[[5389 5626 3552 5928 5447 5633 1225]
 [3808 2398 3690 4549 6263 6176 4439]
 [6606 4323 3571 5721 7952 4956 4642]
 [6040 4635 5903 3423 4332 5138 6475]
 [3362 4940 3956 4265 3436 2939 3821]]
Counting starts at 1.
The entry just right of the centre entry is 7952
The entry just right of 3552 is 5928
The entry just left of 3571 is 4323
Which number is the entry at row 3, column 1? 6606
Which number is the entry in the bottom-right corner? 3821
The entry just right of 4635 is 5903
The entry in row 1 and column 3 is 3552
The entry at row 2, column 1 is 3808
The entry in row 1 and column 2 is 5626
Which number is the entry directly below 1225? 4439
Which number is the entry just left of 5903? 4635
The entry in the top-right corner: 1225
Which number is the entry just right of the largest entry? 4956
Which number is the entry in row 3 and column 3? 3571
Which number is the top-left entry? 5389
The entry at row 2, column 2: 2398
Which number is the entry directly below the centre entry? 3423
The bottom-left entry: 3362

[-3.98  7.23  3.27 -2.09  4.99 -0.12 -1.71  2.67 -2.11 -4.59  6.13]
The 3rd entry from the right: -2.11
The last entry: 6.13
The 3rd entry from the left is 3.27
The entry just left of the centre entry: 4.99
The 2nd smallest entry -> -3.98
The entry just right of -3.98 is 7.23
The entry just left of -1.71: -0.12
The 4th entry from the end -> 2.67

x =
[[169 145 144  41 242 119  86 127  83 203 117   2 140 185]
 [118  45 107 159 185 114 138 104  62 125  75 174 116  97]
 [171  99  88 123 126 102  81 105 171 208 102  43 175  85]
 [166 156  79 114 114 215 104  56 176 125 141 132 119 211]
 [ 54 198 247 102  90 166  98 119 190  82 243 151 122 189]
 [101 142 161 164  94 133 130  91 152  94 209 220  27 174]]
Counting starts at 1.
The bottom entry of the column that holds the smallest entry: 220
The entry in row 2 and column 1 -> 118
The entry just right of 169 is 145
The entry in the bottom-left corner is 101
Find the entry in row 3 and column 3.
Answer: 88
The entry just right of the largest entry -> 102
The entry in the top-right corner: 185
Find the entry in the top-left corner.
Answer: 169
The entry directly above the largest entry: 79
The entry directly above 215 -> 102
The entry just right of 215 is 104
Find the entry just right of 130.
Answer: 91
Find the entry in row 3 and column 2.
Answer: 99
The entry just left of the largest entry is 198
The entry at row 1, column 3: 144
The entry just right of 198 is 247
Find the bottom entry of the column that holds the largest entry.
Answer: 161
The entry in the bottom-right corner: 174
Find the entry in row 3 and column 1.
Answer: 171
Find the entry just right of the smallest entry.
Answer: 140
The smallest entry -> 2
The entry just left of the smallest entry is 117
The entry just left of 126: 123
The entry directly below 203: 125

[[-1.53 -0.78 -0.74  1.32  1.37  2.85  0.34 -0.14  0.62  1.89 -3.15  0.28
   2.20 -3.49  1.95 -0.36]
 [-2.84 -5.80  0.37 -4.89 -2.86 -2.34 -5.87  5.10 -0.40  0.31  0.58 -1.28
   1.64  1.52  3.41  2.61]
 [-0.80 -0.59 -2.37 -1.28 -3.69 -3.69 -2.80  4.87 -2.55 -1.57  0.92 -2.93
  -4.40  0.56 -7.41 -1.30]
 [-3.65  1.58  2.35 -0.30 -0.78  3.06 -1.16  1.46  2.52 -2.18 -5.21  3.32
  -1.09  1.03  3.21  2.59]
 [ 1.93  0.39  1.74 -1.71  0.95 -2.46 -1.73  4.33 -3.06  0.50 -0.87 -3.96
   3.06  1.43 -1.73 -2.02]
 [ 1.97  1.46  1.08 -0.59 -2.23 -3.82  2.96  3.13  2.04 -3.15  1.14 -0.84
  -1.11 -6.97 -2.24  1.19]
 [-4.31 -6.96 -1.52 -2.44 -4.32 -1.49 -2.37 -0.94 -1.72 -2.37 -0.37 -1.26
  -1.74  1.16  0.69 -1.47]]
The largest entry: 5.10
The minimum: -7.41
The entry just left of the smallest entry is 0.56
The entry just left of -1.49 -> -4.32
The entry just left of -0.14 is 0.34
The entry just left of 4.33: -1.73
Find the entry just right of the smallest entry.
-1.30
Find the entry just left of 3.32.
-5.21
The entry just left of -1.09 is 3.32
The entry just right of the largest entry: -0.40

Questions about the row below.
1) Read off the entry just left of 8.42.
2) Read off the first entry.
3) Read off the 2nd entry.
4) Read off the maximum.
5) Read off the entry just left of the smallest entry.
6) Read off the first entry from the right.
[ 2.93 -7.20  7.77 -6.68 -7.47  8.42 -6.73 -7.35]
1) -7.47
2) 2.93
3) -7.20
4) 8.42
5) -6.68
6) -7.35

Read these off the array that follows.
1) What is the entry just left of -0.179?
2) What is the centre entry?
3) What is the entry just left of the smallest entry?
4) What is the entry just right of the centre entry?
5) What is the entry just right of the largest entry?
6) What is the entry just right of the smallest entry?
7) What is the entry just right of 0.056?
[[-0.056  0.106 -0.101 -0.030 -0.105 -0.032  0.015  0.033 -0.025  0.045
  -0.053]
 [ 0.105 -0.070 -0.086 -0.038 -0.111 -0.014 -0.124  0.025  0.098  0.000
   0.134]
 [ 0.041  0.047 -0.044 -0.078 -0.087 -0.061 -0.114  0.048  0.030 -0.015
   0.006]
 [-0.267 -0.049  0.016  0.069  0.078  0.054  0.135 -0.157 -0.014 -0.126
   0.053]
 [ 0.119  0.037  0.005 -0.126 -0.026  0.076 -0.179  0.036  0.075  0.002
   0.050]
 [-0.062 -0.171 -0.036  0.008 -0.029  0.069  0.012 -0.015  0.051  0.093
  -0.076]
 [ 0.016 -0.028  0.120 -0.115  0.056 -0.058  0.031  0.024 -0.166  0.105
   0.077]
 [-0.057  0.040 -0.063  0.031  0.005  0.058  0.128  0.045 -0.083  0.066
  -0.034]
 [ 0.085 -0.295 -0.133  0.000 -0.015  0.016  0.220 -0.220 -0.185 -0.047
  -0.032]
 [ 0.128  0.029  0.076 -0.180 -0.058 -0.068 -0.107  0.017 -0.010 -0.011
   0.078]
 [ 0.021  0.043 -0.073  0.072  0.002  0.077  0.032 -0.035 -0.054  0.048
  -0.070]]
1) 0.076
2) 0.069
3) 0.085
4) 0.012
5) -0.220
6) -0.133
7) -0.058
